Below is a small trained network, with its code and all its weights. Each question gives an input and a class and asks what happens when units are switched off, that is, made to give their printed mean instead of their output.

import numpy as np


def w(rows, s, z=0):
    codes = np.array(rows[::2]) - 128.0
    scale = np.full(codes.shape[1], s)
    scale[-1] = z or s
    return codes * scale


def norm(h):
    return h / np.sqrt((h * h).mean(-1, keepdims=True) + 1e-5)


def f(y):
    return y / 2 * (1 + np.tanh(0.7978845608 * (y + 0.044715 * y**3)))


def log_softmax(a):
    a = a - a.max(-1, keepdims=True)
    return a - np.log(np.exp(a).sum(-1, keepdims=True))


def net(x, mask):
    res = np.array(x, float).reshape(1, 8) / 4 @ E
    u = 0
    for l in range(2):
        y = f(norm(res) @ A[l][:, :-1].T + A[l][:, -1])
        res = res + np.where(mask[u : u + 4], y, B[l][:, -1]) @ B[l][:, :-1]
        u += 4
    return log_softmax(norm(res)[-1] @ U[:, :-1].T + U[:, -1])


A, B = {}, {}
E = w([
[134,139,127,129,132,138,135,124],'x0',
[98,111,246,133,145,83,250,175],'x1',
[123,129,149,120,125,137,128,96],'x2',
[120,117,139,135,129,110,104,130],'x3',
[124,131,123,125,126,130,132,130],'x4',
[82,98,72,99,227,95,155,78],'x5',
[132,135,136,124,126,140,138,107],'x6',
[95,52,151,139,164,247,94,171],'x7',
],0.011)
A[0] = w([
[108,90,199,125,159,153,179,180,2],'0.n0',
[92,44,176,151,178,250,130,172,47],'0.n1',
[108,56,134,129,167,241,98,151,56],'0.n2',
[103,97,96,137,250,106,146,75,187],'0.n3',
],0.017,0.0077)
B[0] = w([
[237,86,75,131,84,81,181,79,194],'0.n0',
[114,108,20,103,66,168,97,117,251],'0.n1',
[133,188,255,194,193,144,118,172,235],'0.n2',
[127,94,114,23,145,99,151,134,242],'0.n3',
],0.015,0.013)
A[1] = w([
[66,126,170,103,210,154,140,177,103],'1.n0',
[149,63,120,102,182,190,136,164,2],'1.n1',
[145,89,224,157,159,90,236,167,100],'1.n2',
[104,96,164,251,80,118,224,119,110],'1.n3',
],0.023,0.0052)
B[1] = w([
[119,136,209,244,114,126,158,144,210],'1.n0',
[73,152,86,124,205,20,115,17,204],'1.n1',
[12,99,210,89,149,188,203,209,254],'1.n2',
[139,176,100,254,175,52,39,11,228],'1.n3',
],0.017,0.01)
U = w([
[220,161,84,185,10,131,79,98,218],'0',
[64,141,186,184,199,92,128,95,223],'1',
[151,78,37,8,151,91,132,81,171],'2',
[47,79,178,26,96,113,250,185,2],'3',
[159,161,202,176,127,248,50,216,26],'4',
],0.014,0.0035)

Each question gives the input, the list of numbers given to net, and the class t.
The units are the neurons (one row each of A and B). Each row of codes is followed by its name. A weight is (code - 128) times the scale printed after its matrix; where a second scale follows, it is the last column's (A, B and U).
mask holds one flag per neuron, layer by layer. A switched-off neuron (its flag False) gives its mean, the last column of its row in B, instead of its output. The means were averaged over made-up inputs and are rounded, as every weight is.
A unit's drop is (log p(t) with every unit on - log p(t) with that unit switched off) / (log p(t) with every unit on - log p(t) with every unit switched off).
The circuit of an input: a set's keep is (log p(t) with only the set's units on - log p(t) with every unit switched off) / (log p(t) with every unit on - log p(t) with every unit switched off). Starting from all 8 units, units are removed one at a time, each time the one whose removal leaves the highest keep (on an exact tie, the one counted first), for as long as the keep stays at least 0.8.
circuit, biggest first: the units of the circuit, biggest drop first
unit that matters most: the unit with the biggest drop
k most important neurons: the k neurons with the biggest drops, biggest first
top k neurons in layer l: the k neurons of layer l with the biggest drops, biggest first
drop when u is switched off: that unit's drop, to one decimal
input [-5,-4,8,-5,-2,-6,-1,2], class 4: unit that matters most => 0.n0
input [7,-8,4,-8,5,-5,-5,1], class 4: top 2 neurons in layer 1 => 1.n3, 1.n1
input [0,4,-1,7,3,6,5,8], class 2: top 2 neurons in layer 0 => 0.n1, 0.n0
input [8,-3,-8,4,-1,8,7,0], class 2: 2 most important neurons => 0.n2, 0.n3
input [2,-6,5,7,3,-8,-8,1], class 4: top 2 neurons in layer 1 => 1.n3, 1.n1
input [-1,-2,-1,-3,-6,0,7,-8], class 0: 2 most important neurons => 1.n2, 0.n2
input [-8,6,-4,-8,5,6,3,-2], class 3: 2 most important neurons => 0.n1, 1.n2
input [-2,2,-1,2,1,0,5,7], class 0: 2 most important neurons => 0.n1, 0.n0
input [0,3,-6,5,-2,8,4,8], class 2: 2 most important neurons => 0.n1, 0.n0
input [1,-6,-5,-5,7,0,-1,7], class 4: 2 most important neurons => 0.n2, 0.n3
input [-2,2,8,3,-5,-6,-2,7], class 0: 3 most important neurons => 0.n1, 0.n0, 1.n2
input [3,-6,0,-5,-7,0,3,-2], class 0: 2 most important neurons => 1.n2, 0.n3
input [-5,4,6,-6,-3,-2,-2,7], class 0: top 3 neurons in layer 0 => 0.n1, 0.n0, 0.n3
input [-3,6,-2,-6,3,5,-5,5], class 2: unit that matters most => 0.n1
input [0,-5,3,3,7,-2,0,-8], class 0: 4 most important neurons => 1.n2, 0.n3, 1.n1, 0.n2
input [3,1,-6,5,6,5,-8,4], class 2: top 2 neurons in layer 0 => 0.n1, 0.n3
input [2,-7,7,-5,3,-1,4,6], class 4: 3 most important neurons => 0.n2, 0.n3, 1.n3
input [7,-3,-7,-8,-2,3,-8,-4], class 2: 2 most important neurons => 0.n2, 1.n2
input [-6,-4,3,-1,4,-2,2,5], class 4: top 2 neurons in layer 0 => 0.n2, 0.n3
input [5,1,2,5,-8,5,-4,8], class 2: circuit, biggest first => 0.n1
input [3,-6,1,-2,-1,-2,4,6], class 4: 4 most important neurons => 0.n2, 0.n3, 1.n3, 0.n1
input [8,7,-7,-4,-2,-2,4,1], class 0: top 3 neurons in layer 0 => 0.n2, 0.n3, 0.n0
input [2,8,-6,-5,-4,1,-4,0], class 3: top 3 neurons in layer 1 => 1.n2, 1.n1, 1.n0
input [-4,7,6,2,5,2,1,-7], class 3: 2 most important neurons => 1.n2, 0.n2
input [-2,6,-3,-2,-7,5,0,-2], class 3: 2 most important neurons => 0.n1, 1.n2
input [5,1,4,4,-7,7,-4,5], class 2: top 3 neurons in layer 0 => 0.n1, 0.n3, 0.n0
input [6,2,0,-4,-4,-6,6,5], class 0: circuit, biggest first => 0.n1
input [-5,-5,3,4,4,-5,-6,4], class 4: 3 most important neurons => 0.n3, 0.n2, 1.n3
input [-5,3,-8,0,4,6,-7,5], class 2: top 2 neurons in layer 0 => 0.n1, 0.n0
input [-6,-3,2,1,1,-5,-2,-1], class 0: drop when 0.n3 is switched off => 0.4
